Below is a small trained network, with its code and all its weights. Each question gives an input and a class and asks what happens when units are switched off, that is, made to give their printed mean instead of their output.

import numpy as np


def w(rows, s, z=0):
    codes = np.array(rows[::2]) - 128.0
    scale = np.full(codes.shape[1], s)
    scale[-1] = z or s
    return codes * scale


def f(y):
    return np.maximum(y, 0)


def log_softmax(a):
    a = a - a.max(-1, keepdims=True)
    return a - np.log(np.exp(a).sum(-1, keepdims=True))


def net(x, mask):
    res = np.array(x, float).reshape(1, 2) / 4 @ E
    y = f(res @ A[0][:, :-1].T + A[0][:, -1])
    res = res + np.where(mask, y, B[0][:, -1]) @ B[0][:, :-1]
    return log_softmax(res[-1] @ U[:, :-1].T + U[:, -1])


A, B = {}, {}
E = w([
[82,253,131,199,179,62,70],'x0',
[71,153,104,30,139,179,35],'x1',
],0.011)
A[0] = w([
[88,220,188,203,211,32,78,125],'neuron 1',
[162,96,212,255,106,64,197,88],'neuron 2',
[87,196,118,219,197,63,70,88],'neuron 3',
[217,54,168,106,4,243,173,81],'neuron 4',
[154,145,206,181,112,140,203,218],'neuron 5',
[82,166,138,142,170,83,125,248],'neuron 6',
[161,65,82,83,25,185,175,149],'neuron 7',
[187,91,172,228,121,49,197,70],'neuron 8',
[223,130,150,182,144,54,234,149],'neuron 9',
[164,59,123,58,82,195,207,94],'neuron 10',
[65,148,62,10,137,167,34,141],'neuron 11',
[31,135,89,12,180,193,46,64],'neuron 12',
[139,125,124,167,116,143,204,101],'neuron 13',
[76,244,98,215,172,70,111,94],'neuron 14',
],0.0073,0.015)
B[0] = w([
[108,99,185,123,82,133,98,223],'neuron 1',
[133,144,114,63,199,57,171,195],'neuron 2',
[76,72,202,117,73,73,86,193],'neuron 3',
[69,84,197,123,91,106,93,202],'neuron 4',
[163,163,93,111,134,185,137,232],'neuron 5',
[195,136,117,149,108,231,102,249],'neuron 6',
[129,100,169,128,84,156,88,213],'neuron 7',
[102,166,109,84,183,18,156,182],'neuron 8',
[155,169,122,103,188,130,147,218],'neuron 9',
[65,109,199,138,75,114,86,192],'neuron 10',
[178,178,97,94,201,108,169,210],'neuron 11',
[115,166,108,80,192,2,207,179],'neuron 12',
[132,134,117,121,144,51,136,152],'neuron 13',
[70,92,191,105,75,101,98,201],'neuron 14',
],0.012,0.015)
U = w([
[88,95,189,109,34,99,98,65],'0',
[139,152,114,84,183,56,156,104],'1',
[190,137,112,132,94,249,111,253],'2',
[128,111,94,139,99,106,126,94],'3',
[117,120,118,174,119,105,139,95],'4',
],0.02,0.0068)

Each question gives the input, the list of numbers given to net, and the class t.
The units are the neurons (one row each of A and B). Each row of codes is followed by its name. A weight is (code - 128) times the scale printed after its matrix; where a second scale follows, it is the last column's (A, B and U).
mask holds one flag per neuron, in row order. A switched-off neuron (its flag False) gives its mean, the last column of its row in B, instead of its output. The means were averaged over made-up inputs and are rounded, as every weight is.
A unit's drop is (log p(t) with every unit on - log p(t) with that unit switched off) / (log p(t) with every unit on - log p(t) with every unit switched off).
top k neurons: the k neurons with the biggest drops, biggest first
drop of u: that unit's drop, to one decimal
input [-6,8], class 1: top 2 neurons -> neuron 11; neuron 12
input [-3,3], class 2: top neuron -> neuron 3
input [6,-5], class 0: top 3 neurons -> neuron 1; neuron 14; neuron 3
input [-7,-8], class 1: top 3 neurons -> neuron 2; neuron 9; neuron 8
input [-3,2], class 2: top 2 neurons -> neuron 3; neuron 14
input [5,8], class 1: top 2 neurons -> neuron 11; neuron 12
input [-6,7], class 1: top 3 neurons -> neuron 11; neuron 12; neuron 1
input [3,6], class 1: drop of neuron 12 -> 0.3
input [2,6], class 1: drop of neuron 12 -> 0.2
input [2,4], class 1: drop of neuron 5 -> 0.4
